Here is a tiny trained network, its code and every weight. The questions are about switching its units off for an input and a target symbol, where a switched-off unit gives its printed mean instead of its output.

import numpy as np


def w(rows, s, z=0):
    codes = np.array(rows[::2]) - 128.0
    scale = np.full(codes.shape[1], s)
    scale[-1] = z or s
    return codes * scale


def norm(h):
    return h / np.sqrt((h * h).mean(-1, keepdims=True) + 1e-5)


def f(y):
    return np.maximum(y, 0)


def softmax(a):
    e = np.exp(a - a.max(-1, keepdims=True))
    return e / e.sum(-1, keepdims=True)


def log_softmax(a):
    a = a - a.max(-1, keepdims=True)
    return a - np.log(np.exp(a).sum(-1, keepdims=True))


def net(x, mask):
    ids = ['ΓΦΨαβδεζθλπτ'.index(c) for c in x.split()]
    T = len(ids)
    res = E[ids] + P[:T]
    u = 0
    for l in range(2):
        r = norm(res)
        for j in range(2):
            rows = slice(3 * j, 3 * j + 3)
            q, k, v = (r @ M[l][rows].T for M in (Q, K, V))
            z = softmax(np.where(np.tri(T) > 0, q @ k.T / 3**0.5, -1e9)) @ v
            o = O[l][rows]
            res = res + np.where(mask[u + j], z, o[:, -1]) @ o[:, :-1]
        u += 2
        y = f(norm(res) @ A[l][:, :-1].T + A[l][:, -1])
        res = res + np.where(mask[u : u + 4], y, B[l][:, -1]) @ B[l][:, :-1]
        u += 4
    return log_softmax(norm(res)[-1] @ U[:, :-1].T + U[:, -1])


Q, K, V, O, A, B = {}, {}, {}, {}, {}, {}
E = w([
[82,156,155,153],'Γ',
[251,155,200,82],'Φ',
[123,163,158,118],'Ψ',
[99,144,62,156],'α',
[122,131,95,103],'β',
[137,166,88,116],'δ',
[58,106,107,97],'ε',
[99,136,155,119],'ζ',
[119,162,132,157],'θ',
[83,170,94,134],'λ',
[105,176,140,147],'π',
[125,133,113,146],'τ',
],0.024)
P = w([
[139,98,128,213],'0',
[103,234,132,89],'1',
[124,165,2,78],'2',
[95,150,78,66],'3',
[107,190,127,105],'4',
[111,148,113,84],'5',
[108,199,67,131],'6',
[100,148,89,84],'7',
[105,127,108,91],'8',
[81,112,162,107],'9',
],0.0089)
Q[0] = w([
[139,98,161,134],'0.h1',
[153,63,132,169],'0.h1',
[112,173,107,107],'0.h1',
[103,108,146,112],'0.h2',
[159,87,122,7],'0.h2',
[129,123,153,159],'0.h2',
],0.022)
K[0] = w([
[119,158,131,103],'0.h1',
[121,185,130,3],'0.h1',
[142,91,127,165],'0.h1',
[107,118,164,122],'0.h2',
[245,46,139,67],'0.h2',
[99,174,142,183],'0.h2',
],0.019)
V[0] = w([
[71,64,205,155],'0.h1',
[194,166,86,115],'0.h1',
[138,234,133,131],'0.h1',
[144,234,131,131],'0.h2',
[9,160,83,92],'0.h2',
[132,63,98,206],'0.h2',
],0.015)
O[0] = w([
[194,118,77,183,161],'0.h1',
[84,137,190,87,92],'0.h1',
[72,54,105,110,163],'0.h1',
[73,143,94,68,199],'0.h2',
[150,247,133,131,252],'0.h2',
[102,144,203,183,73],'0.h2',
],0.014,0.015)
A[0] = w([
[168,131,209,105,66],'0.n1',
[166,78,188,129,1],'0.n2',
[117,126,152,141,59],'0.n3',
[253,64,188,20,112],'0.n4',
],0.033,0.0028)
B[0] = w([
[169,113,77,83,151],'0.n1',
[152,169,179,133,153],'0.n2',
[126,126,149,130,139],'0.n3',
[145,165,4,228,253],'0.n4',
],0.034,0.0034)
Q[1] = w([
[138,129,54,162],'1.h1',
[125,235,23,72],'1.h1',
[135,22,133,109],'1.h1',
[211,114,209,128],'1.h2',
[35,239,4,60],'1.h2',
[184,78,98,113],'1.h2',
],0.025)
K[1] = w([
[105,127,58,117],'1.h1',
[83,30,90,242],'1.h1',
[181,221,120,134],'1.h1',
[42,150,139,47],'1.h2',
[197,46,118,253],'1.h2',
[88,167,48,119],'1.h2',
],0.022)
V[1] = w([
[143,135,212,148],'1.h1',
[139,100,254,253],'1.h1',
[84,160,96,124],'1.h1',
[105,21,114,208],'1.h2',
[243,169,117,196],'1.h2',
[208,42,142,29],'1.h2',
],0.029)
O[1] = w([
[89,106,198,195,81],'1.h1',
[44,54,179,255,113],'1.h1',
[179,113,110,89,173],'1.h1',
[154,46,18,134,165],'1.h2',
[218,224,91,119,181],'1.h2',
[4,189,44,169,2],'1.h2',
],0.023)
A[1] = w([
[139,72,207,146,128],'1.n1',
[99,208,88,251,253],'1.n2',
[109,218,96,170,80],'1.n3',
[133,179,157,101,155],'1.n4',
],0.03,0.0034)
B[1] = w([
[34,161,90,133,255],'1.n1',
[6,161,57,109,252],'1.n2',
[217,73,86,130,207],'1.n3',
[126,204,118,132,211],'1.n4',
],0.025,0.0084)
U = w([
[83,82,26,63,107],'Γ',
[75,152,109,163,254],'Φ',
[183,3,144,42,67],'Ψ',
[137,19,96,153,184],'α',
[149,113,115,114,130],'β',
[169,140,234,50,65],'δ',
[247,40,134,172,30],'ε',
[77,231,104,92,76],'ζ',
[150,135,9,199,55],'θ',
[71,128,157,53,218],'λ',
[150,90,201,138,247],'π',
[187,213,171,186,103],'τ',
],0.015,0.0057)

Each question gives the input, a string of symbols that net reads in full, and the target symbol t.
The units are the heads (3 rows each of Q, K, V and O) and the neurons (one row each of A and B). Each row of codes is followed by its name. A weight is (code - 128) times the scale printed after its matrix; where a second scale follows, it is the last column's (O, A, B and U).
mask holds one flag per unit, layer by layer, with each layer's heads first. A switched-off unit (its flag False) gives its mean, the last column of its rows in O or B, instead of its output. The means were averaged over made-up inputs and are rounded, as every weight is.
A unit's drop is (log p(t) with every unit on - log p(t) with that unit switched off) / (log p(t) with every unit on - log p(t) with every unit switched off).
The circuit of an input: a set's keep is (log p(t) with only the set's units on - log p(t) with every unit switched off) / (log p(t) with every unit on - log p(t) with every unit switched off). Starting from all 12 units, units are removed one at a time, each time the one whose removal leaves the highest keep (on an exact tie, the one counted first), for as long as the keep stays at least 0.8.
units of the circuit, in order: the units of the circuit, biggest drop first
most important unit: the unit with the biggest drop
top k neurons: the k neurons with the biggest drops, biggest first
top k neurons in layer l: the k neurons of layer l with the biggest drops, biggest first
which heads matter: for each layer, one digit per head in row order, 1 if its drop is at least 0.15 and else 0, layers parted by /
input Ψ ζ β δ Ψ π α, target Γ: units of the circuit, in order	0.h2; 1.h2; 0.h1
input ε τ τ β Ψ θ θ, target τ: units of the circuit, in order	1.h2; 0.h2; 1.h1; 0.h1
input ε Ψ δ θ Γ, target τ: which heads matter	01 / 11
input λ τ δ δ, target δ: units of the circuit, in order	1.h2; 0.n4
input τ π π Ψ β τ, target Φ: units of the circuit, in order	0.h2; 1.h1; 1.n2
input β π ζ δ, target ζ: top 2 neurons in layer 0	0.n1; 0.n4
input β π Ψ ζ π τ ε, target ζ: units of the circuit, in order	0.h1; 0.n1; 1.h2; 0.h2
input ζ α ζ Ψ α θ ε, target θ: which heads matter	11 / 11
input δ ζ π Ψ π π τ π, target λ: most important unit	0.h1
input π ε π, target Ψ: which heads matter	11 / 01
input π λ Ψ α Ψ, target Ψ: which heads matter	11 / 01
input ε β α δ, target τ: units of the circuit, in order	1.h2; 0.h2; 1.h1; 0.h1
input τ ζ Ψ ε Γ ζ θ, target Φ: which heads matter	01 / 10
input α π ζ τ, target π: top neuron	0.n4
input π Ψ ε, target Ψ: units of the circuit, in order	0.h2; 1.h2; 0.h1
input λ Ψ τ δ π ε π, target δ: units of the circuit, in order	1.h2; 0.h1
input Γ ε ε δ λ Ψ δ Ψ Ψ, target ε: which heads matter	11 / 11
input θ Ψ ε Γ ζ ε θ θ α α, target α: which heads matter	01 / 11
input α β ε τ τ Γ δ, target π: units of the circuit, in order	0.h2; 1.h1; 0.h1; 0.n4
input β Ψ λ θ Ψ δ ε τ ε τ, target ζ: most important unit	0.h1
